Below are the code and all the weights of a small trained network. Each question names an input and a target symbol and asks about switching units off, where a switched-off unit gives its printed mean instead of its output.

import numpy as np


def w(rows, s, z=0):
    codes = np.array(rows[::2]) - 128.0
    scale = np.full(codes.shape[1], s)
    scale[-1] = z or s
    return codes * scale


def norm(h):
    return h / np.sqrt((h * h).mean(-1, keepdims=True) + 1e-5)


def f(y):
    return np.maximum(y, 0)


def softmax(a):
    e = np.exp(a - a.max(-1, keepdims=True))
    return e / e.sum(-1, keepdims=True)


def log_softmax(a):
    a = a - a.max(-1, keepdims=True)
    return a - np.log(np.exp(a).sum(-1, keepdims=True))


def net(x, mask):
    ids = ['αβγεζηλμτφ'.index(c) for c in x.split()]
    T = len(ids)
    res = E[ids] + P[:T]
    u = 0
    for l in range(2):
        r = norm(res)
        for j in range(2):
            rows = slice(3 * j, 3 * j + 3)
            q, k, v = (r @ M[l][rows].T for M in (Q, K, V))
            z = softmax(np.where(np.tri(T) > 0, q @ k.T / 3**0.5, -1e9)) @ v
            o = O[l][rows]
            res = res + np.where(mask[u + j], z, o[:, -1]) @ o[:, :-1]
        u += 2
        y = f(norm(res) @ A[l][:, :-1].T + A[l][:, -1])
        res = res + np.where(mask[u : u + 4], y, B[l][:, -1]) @ B[l][:, :-1]
        u += 4
    return log_softmax(norm(res)[-1] @ U[:, :-1].T + U[:, -1])


Q, K, V, O, A, B = {}, {}, {}, {}, {}, {}
E = w([
[91,145,178,120,173,114,82,196,185,120,182,164],'α',
[78,89,179,19,144,199,124,6,130,107,147,122],'β',
[194,88,53,209,168,156,84,59,188,77,146,171],'γ',
[110,116,124,68,147,185,142,49,75,151,231,180],'ε',
[145,74,108,128,158,36,185,111,86,168,128,173],'ζ',
[83,58,90,132,157,54,139,41,202,60,147,96],'η',
[192,21,148,102,92,190,83,120,147,119,108,61],'λ',
[181,95,67,136,118,171,77,127,101,237,108,93],'μ',
[220,108,90,35,104,90,107,103,171,184,215,193],'τ',
[84,155,219,198,68,80,81,97,49,88,178,77],'φ',
],0.015)
P = w([
[60,16,197,192,137,136,53,54,122,160,245,159],'0',
[201,122,161,147,154,97,157,124,163,108,241,62],'1',
[161,105,198,96,154,81,170,109,185,200,151,146],'2',
[106,82,101,68,110,116,77,140,85,82,158,164],'3',
[175,115,146,125,143,128,191,164,109,91,215,75],'4',
[141,104,178,109,120,99,180,121,183,202,114,158],'5',
[122,116,66,69,98,110,97,140,83,63,98,152],'6',
[150,133,136,141,171,180,177,167,97,78,174,48],'7',
[115,106,160,124,84,117,184,136,186,207,88,146],'8',
[141,146,44,75,98,104,102,162,101,51,31,119],'9',
[151,135,143,164,164,180,181,179,90,57,129,55],'10',
[96,116,162,128,70,128,179,127,174,212,87,154],'11',
],0.011)
Q[0] = w([
[96,171,95,123,103,126,103,120,107,165,109,208],'L0H0',
[121,188,131,123,174,154,128,60,144,165,117,170],'L0H0',
[105,144,107,144,174,68,140,152,121,109,113,169],'L0H0',
[97,60,156,147,106,136,142,84,192,251,105,153],'L0H1',
[192,124,121,84,175,150,158,103,113,123,151,69],'L0H1',
[147,117,99,98,161,144,59,188,93,137,147,153],'L0H1',
],0.011)
K[0] = w([
[97,133,142,120,123,123,177,115,46,153,234,196],'L0H0',
[93,186,57,66,121,181,180,107,142,140,155,178],'L0H0',
[104,135,96,117,188,20,166,162,108,136,158,142],'L0H0',
[78,254,185,179,95,150,111,221,122,118,90,145],'L0H1',
[122,135,39,79,155,151,175,113,116,123,108,97],'L0H1',
[184,112,93,110,129,146,94,123,115,175,124,137],'L0H1',
],0.0096)
V[0] = w([
[200,81,109,106,77,117,71,39,58,88,80,102],'L0H0',
[206,140,165,192,214,175,178,111,201,195,182,108],'L0H0',
[99,149,240,199,206,113,57,50,114,172,211,139],'L0H0',
[129,26,38,51,203,207,202,140,255,149,135,188],'L0H1',
[177,96,94,137,119,185,218,32,72,182,43,188],'L0H1',
[127,129,74,131,51,123,232,33,77,92,111,49],'L0H1',
],0.0048)
O[0] = w([
[105,175,108,145,174,77,145,150,89,130,136,167,255],'L0H0',
[158,152,160,166,138,103,155,112,123,86,96,102,177],'L0H0',
[107,104,84,170,42,148,174,151,100,132,25,142,163],'L0H0',
[83,103,143,149,18,184,128,234,132,30,90,79,170],'L0H1',
[175,141,105,107,144,177,148,154,147,153,89,1,104],'L0H1',
[191,200,186,140,199,61,194,128,144,53,127,189,141],'L0H1',
],0.0083,0.0061)
A[0] = w([
[186,172,119,147,127,91,51,147,46,164,154,93,228],'L0N0',
[77,134,142,53,92,38,165,169,194,168,18,167,109],'L0N1',
[141,122,253,204,108,90,179,159,108,128,147,67,132],'L0N2',
[199,129,117,178,153,235,167,169,150,227,84,144,254],'L0N3',
],0.006,0.0023)
B[0] = w([
[120,92,130,48,143,80,120,40,96,135,152,187,188],'L0N0',
[162,155,116,163,118,184,60,98,96,138,203,60,177],'L0N1',
[91,99,88,104,196,145,126,131,131,190,125,170,255],'L0N2',
[136,101,192,169,168,70,168,106,85,110,119,246,193],'L0N3',
],0.011,0.0048)
Q[1] = w([
[99,141,150,119,94,198,128,104,192,197,165,139],'L1H0',
[206,131,32,160,124,86,163,104,120,142,158,160],'L1H0',
[136,116,67,163,195,108,131,255,94,74,157,113],'L1H0',
[80,159,170,32,154,189,116,155,226,144,194,76],'L1H1',
[130,129,21,186,168,113,43,170,178,126,140,139],'L1H1',
[24,113,188,106,111,40,167,11,151,29,89,67],'L1H1',
],0.0088)
K[1] = w([
[82,83,142,152,57,181,163,135,159,177,130,122],'L1H0',
[156,87,78,126,139,122,166,143,132,99,194,153],'L1H0',
[158,192,95,144,145,91,72,189,97,89,136,123],'L1H0',
[62,143,146,68,125,183,113,149,127,111,169,90],'L1H1',
[126,132,33,194,147,101,73,177,166,91,166,143],'L1H1',
[24,137,153,129,152,105,138,3,188,107,81,107],'L1H1',
],0.011)
V[1] = w([
[141,153,72,108,157,50,73,57,104,131,162,69],'L1H0',
[253,133,168,65,61,152,170,62,193,112,169,88],'L1H0',
[100,176,177,87,110,104,126,137,91,183,139,96],'L1H0',
[191,121,163,72,86,156,109,193,75,78,82,102],'L1H1',
[133,77,87,192,97,173,94,90,66,128,144,128],'L1H1',
[116,142,208,109,155,105,157,143,162,209,208,157],'L1H1',
],0.0062)
O[1] = w([
[50,122,38,152,67,182,171,27,168,121,124,78,97],'L1H0',
[176,159,100,53,157,42,125,223,125,60,168,92,111],'L1H0',
[106,2,49,82,156,144,125,180,38,146,114,189,31],'L1H0',
[52,157,111,225,79,139,167,24,225,126,123,139,107],'L1H1',
[85,167,103,156,149,142,67,129,77,111,114,12,253],'L1H1',
[172,173,154,164,112,179,178,146,237,50,51,47,162],'L1H1',
],0.0064,0.0044)
A[1] = w([
[107,145,124,158,124,55,208,146,104,154,21,178,28],'L1N0',
[91,119,158,154,211,120,131,159,215,234,66,138,3],'L1N1',
[136,126,105,131,87,189,91,156,105,44,2,70,130],'L1N2',
[68,143,86,172,113,98,46,98,119,141,134,164,150],'L1N3',
],0.0089,0.003)
B[1] = w([
[72,153,95,89,113,137,116,87,209,132,132,46,172],'L1N0',
[108,189,49,112,116,173,99,201,126,129,142,173,194],'L1N1',
[176,204,75,95,145,72,123,106,72,80,51,132,255],'L1N2',
[106,53,132,106,45,195,57,76,8,124,161,198,224],'L1N3',
],0.011,0.0054)
U = w([
[100,38,129,115,74,183,58,96,71,131,131,152,192],'α',
[184,218,85,36,47,74,115,146,79,84,117,99,163],'β',
[68,116,134,215,135,53,124,110,200,51,107,157,229],'γ',
[124,110,244,99,117,160,197,130,153,84,78,134,185],'ε',
[198,168,135,198,161,139,217,183,2,165,168,70,72],'ζ',
[118,72,159,109,204,150,62,144,143,137,231,20,65],'η',
[146,143,132,129,158,196,78,229,152,139,114,186,142],'λ',
[74,162,75,135,138,107,150,131,144,215,107,45,254],'μ',
[235,214,205,249,105,158,55,104,142,91,172,119,26],'τ',
[174,140,152,114,216,68,125,67,106,217,119,192,43],'φ',
],0.007,0.0016)

Each question gives the input, a string of symbols that net reads in full, and the target symbol t.
The units are the heads (3 rows each of Q, K, V and O) and the neurons (one row each of A and B). Each row of codes is followed by its name. A weight is (code - 128) times the scale printed after its matrix; where a second scale follows, it is the last column's (O, A, B and U).
mask holds one flag per unit, layer by layer, with each layer's heads first. A switched-off unit (its flag False) gives its mean, the last column of its rows in O or B, instead of its output. The means were averaged over made-up inputs and are rounded, as every weight is.
A unit's drop is (log p(t) with every unit on - log p(t) with that unit switched off) / (log p(t) with every unit on - log p(t) with every unit switched off).
The circuit of an input: a set's keep is (log p(t) with only the set's units on - log p(t) with every unit switched off) / (log p(t) with every unit on - log p(t) with every unit switched off). Starting from all 12 units, units are removed one at a time, each time the one whose removal leaves the highest keep (on an exact tie, the one counted first), for as long as the keep stays at least 0.8.
circuit, biggest first: the units of the circuit, biggest drop first
unit that matters most: the unit with the biggest drop
top k neurons: the k neurons with the biggest drops, biggest first
top k neurons in layer l: the k neurons of layer l with the biggest drops, biggest first
heads that matter: for each layer, one digit per head in row order, 1 if its drop is at least 0.15 and else 0, layers parted by /
input γ λ η, target η: circuit, biggest first	(L0N1 L1H1 L1N2)
input φ η λ λ, target β: unit that matters most	L1N2
input ε β γ, target γ: top 4 neurons	(L1N0 L0N3 L0N1 L1N2)
input λ λ ε ε β λ β λ λ α, target α: heads that matter	00 / 01
input β λ η β β λ λ τ ε γ β τ, target τ: top 2 neurons in layer 0	(L0N1 L0N3)
input λ μ λ ε τ μ ζ μ, target μ: top 3 neurons	(L1N0 L0N3 L1N3)
input φ ε λ ε, target β: heads that matter	01 / 01
input τ γ φ β φ α τ λ ζ, target α: circuit, biggest first	(L0N1 L1N3)
input β β μ τ ε ε τ λ ε λ τ, target η: heads that matter	10 / 00
input ε τ ζ, target ζ: heads that matter	00 / 00
input λ ζ η λ ζ η β ε λ, target λ: heads that matter	10 / 00
input λ μ β φ φ, target α: circuit, biggest first	(L1H0 L1N3)
input γ λ β λ α, target λ: circuit, biggest first	(L1N1 L1H0 L1H1)
input γ λ τ γ β λ λ β λ γ λ, target τ: unit that matters most	L1H0
input β β η ζ ε λ λ λ τ μ, target α: top 3 neurons	(L0N3 L1N3 L0N1)
input λ λ τ λ β ε β β φ φ μ, target φ: top 2 neurons in layer 0	(L0N0 L0N3)
input β λ η τ, target α: circuit, biggest first	(L1N3 L0H1 L1N2)
input ζ λ λ β τ ε φ λ ε β β η, target φ: heads that matter	01 / 00
input ε ζ λ τ μ λ λ λ, target η: top 3 neurons	(L0N2 L1N2 L1N3)
input φ β λ λ β β λ η μ, target φ: circuit, biggest first	(L0H1)
input λ ζ ζ, target ζ: heads that matter	00 / 01
input τ λ β λ λ γ, target γ: top 2 neurons	(L0N3 L1N0)
input ζ γ λ, target λ: heads that matter	00 / 00
input φ β λ ε α γ, target α: circuit, biggest first	(L0H1 L1N3)
input γ λ λ ε λ λ ζ λ ε, target ε: top 2 neurons in layer 0	(L0N3 L0N2)
input ε μ η ε, target β: top 3 neurons	(L0N2 L1N2 L0N0)
input β λ ε μ λ ε ε η β λ β, target η: circuit, biggest first	(L0H0)
input γ φ ε λ λ, target η: circuit, biggest first	(L0H0 L1N2)
input τ λ β φ, target α: heads that matter	00 / 00
